Here is a tiny trained network, its code and every weight. The questions are about switching its units off for an input and a class, where a switched-off unit gives its printed mean instead of its output.

import numpy as np


def w(rows, s, z=0):
    codes = np.array(rows[::2]) - 128.0
    scale = np.full(codes.shape[1], s)
    scale[-1] = z or s
    return codes * scale


def f(y):
    return y / 2 * (1 + np.tanh(0.7978845608 * (y + 0.044715 * y**3)))


def log_softmax(a):
    a = a - a.max(-1, keepdims=True)
    return a - np.log(np.exp(a).sum(-1, keepdims=True))


def net(x, mask):
    res = np.array(x, float).reshape(1, 5) / 4 @ E
    y = f(res @ A[0][:, :-1].T + A[0][:, -1])
    res = res + np.where(mask, y, B[0][:, -1]) @ B[0][:, :-1]
    return log_softmax(res[-1] @ U[:, :-1].T + U[:, -1])


A, B = {}, {}
E = w([
[126,111,205,106,31,97,163,238,148,108],'x0',
[151,89,108,185,66,147,151,92,89,201],'x1',
[155,86,200,42,150,72,121,116,73,198],'x2',
[141,175,133,170,126,79,104,222,206,201],'x3',
[143,10,79,98,172,66,201,111,170,73],'x4',
],0.011)
A[0] = w([
[102,212,194,65,139,136,47,149,114,83,114],'neuron 1',
[164,125,118,96,127,66,152,164,226,137,192],'neuron 2',
[130,157,133,88,170,113,87,125,85,184,204],'neuron 3',
[138,153,49,189,201,163,114,82,153,163,137],'neuron 4',
[149,181,218,104,132,142,49,155,86,139,159],'neuron 5',
[172,132,196,119,49,145,166,222,177,126,205],'neuron 6',
[120,140,152,106,144,178,185,99,53,99,63],'neuron 7',
[59,139,56,150,155,184,133,54,124,37,252],'neuron 8',
[192,140,119,117,108,132,141,119,84,209,184],'neuron 9',
[126,68,111,83,195,118,254,90,108,134,76],'neuron 10',
],0.0097,0.0025)
B[0] = w([
[120,166,87,69,177,157,130,182,61,94,219],'neuron 1',
[219,145,23,96,129,41,124,205,190,222,223],'neuron 2',
[156,134,173,77,199,134,111,107,100,198,194],'neuron 3',
[173,193,80,161,128,222,38,81,134,124,236],'neuron 4',
[38,181,156,91,191,114,207,108,92,155,218],'neuron 5',
[56,153,151,210,41,98,201,213,164,127,252],'neuron 6',
[121,53,157,69,108,126,156,122,79,97,178],'neuron 7',
[65,42,58,76,87,158,40,81,162,1,254],'neuron 8',
[133,110,195,212,141,71,51,74,91,179,188],'neuron 9',
[197,122,127,101,70,108,181,95,112,55,225],'neuron 10',
],0.0093,0.013)
U = w([
[146,194,43,168,168,185,68,97,165,103,42],'0',
[228,91,66,122,164,59,133,251,209,187,189],'1',
[89,199,208,82,186,139,176,144,48,141,122],'2',
[205,98,83,236,74,156,126,78,55,171,129],'3',
[234,120,192,78,114,107,220,72,105,63,5],'4',
[138,106,224,156,153,97,112,71,100,243,76],'5',
[15,20,71,105,90,130,125,98,163,74,176],'6',
[49,166,178,201,39,113,193,255,142,147,233],'7',
],0.0095,0.0019)

Each question gives the input, the list of numbers given to net, and the class t.
The units are the neurons (one row each of A and B). Each row of codes is followed by its name. A weight is (code - 128) times the scale printed after its matrix; where a second scale follows, it is the last column's (A, B and U).
mask holds one flag per neuron, in row order. A switched-off neuron (its flag False) gives its mean, the last column of its row in B, instead of its output. The means were averaged over made-up inputs and are rounded, as every weight is.
A unit's drop is (log p(t) with every unit on - log p(t) with that unit switched off) / (log p(t) with every unit on - log p(t) with every unit switched off).
The circuit of an input: a set's keep is (log p(t) with only the set's units on - log p(t) with every unit switched off) / (log p(t) with every unit on - log p(t) with every unit switched off). Starting from all 10 units, units are removed one at a time, each time the one whose removal leaves the highest keep (on an exact tie, the one counted first), for as long as the keep stays at least 0.8.
circuit, biggest first: the units of the circuit, biggest drop first
top k neurons: the k neurons with the biggest drops, biggest first
drop of u: that unit's drop, to one decimal
input [1,7,3,1,8], class 4: circuit, biggest first : neuron 10
input [-5,5,0,8,1], class 3: circuit, biggest first : neuron 8; neuron 9; neuron 4
input [-4,-4,0,-5,-5], class 6: top 2 neurons : neuron 8; neuron 7
input [0,-3,5,8,-4], class 2: top 3 neurons : neuron 5; neuron 3; neuron 1
input [2,0,4,-2,2], class 4: circuit, biggest first : neuron 8; neuron 10
input [-6,7,6,-2,-1], class 5: top 3 neurons : neuron 3; neuron 9; neuron 8
input [0,-7,-5,-4,-7], class 6: top 2 neurons : neuron 8; neuron 4
input [4,0,0,-4,-1], class 7: circuit, biggest first : neuron 8; neuron 3
input [-5,3,8,3,8], class 4: top 2 neurons : neuron 10; neuron 6
input [-8,5,7,3,2], class 5: top 2 neurons : neuron 3; neuron 9
input [-6,-5,7,6,-1], class 2: top 2 neurons : neuron 1; neuron 5
input [0,0,-1,4,-8], class 2: top 2 neurons : neuron 5; neuron 1
input [-5,0,4,-2,-8], class 2: top 2 neurons : neuron 5; neuron 1
input [-6,3,4,8,-7], class 5: top neuron : neuron 9
input [2,-5,2,-2,7], class 1: top 2 neurons : neuron 2; neuron 5
input [-8,3,-5,-5,-2], class 6: top 3 neurons : neuron 8; neuron 7; neuron 2
input [-3,5,5,2,-7], class 5: drop of neuron 9 : 1.2
input [0,6,3,-8,-5], class 5: drop of neuron 1 : 0.1
input [2,-2,-4,1,1], class 7: drop of neuron 4 : 0.3
input [8,5,5,3,5], class 7: circuit, biggest first : neuron 6
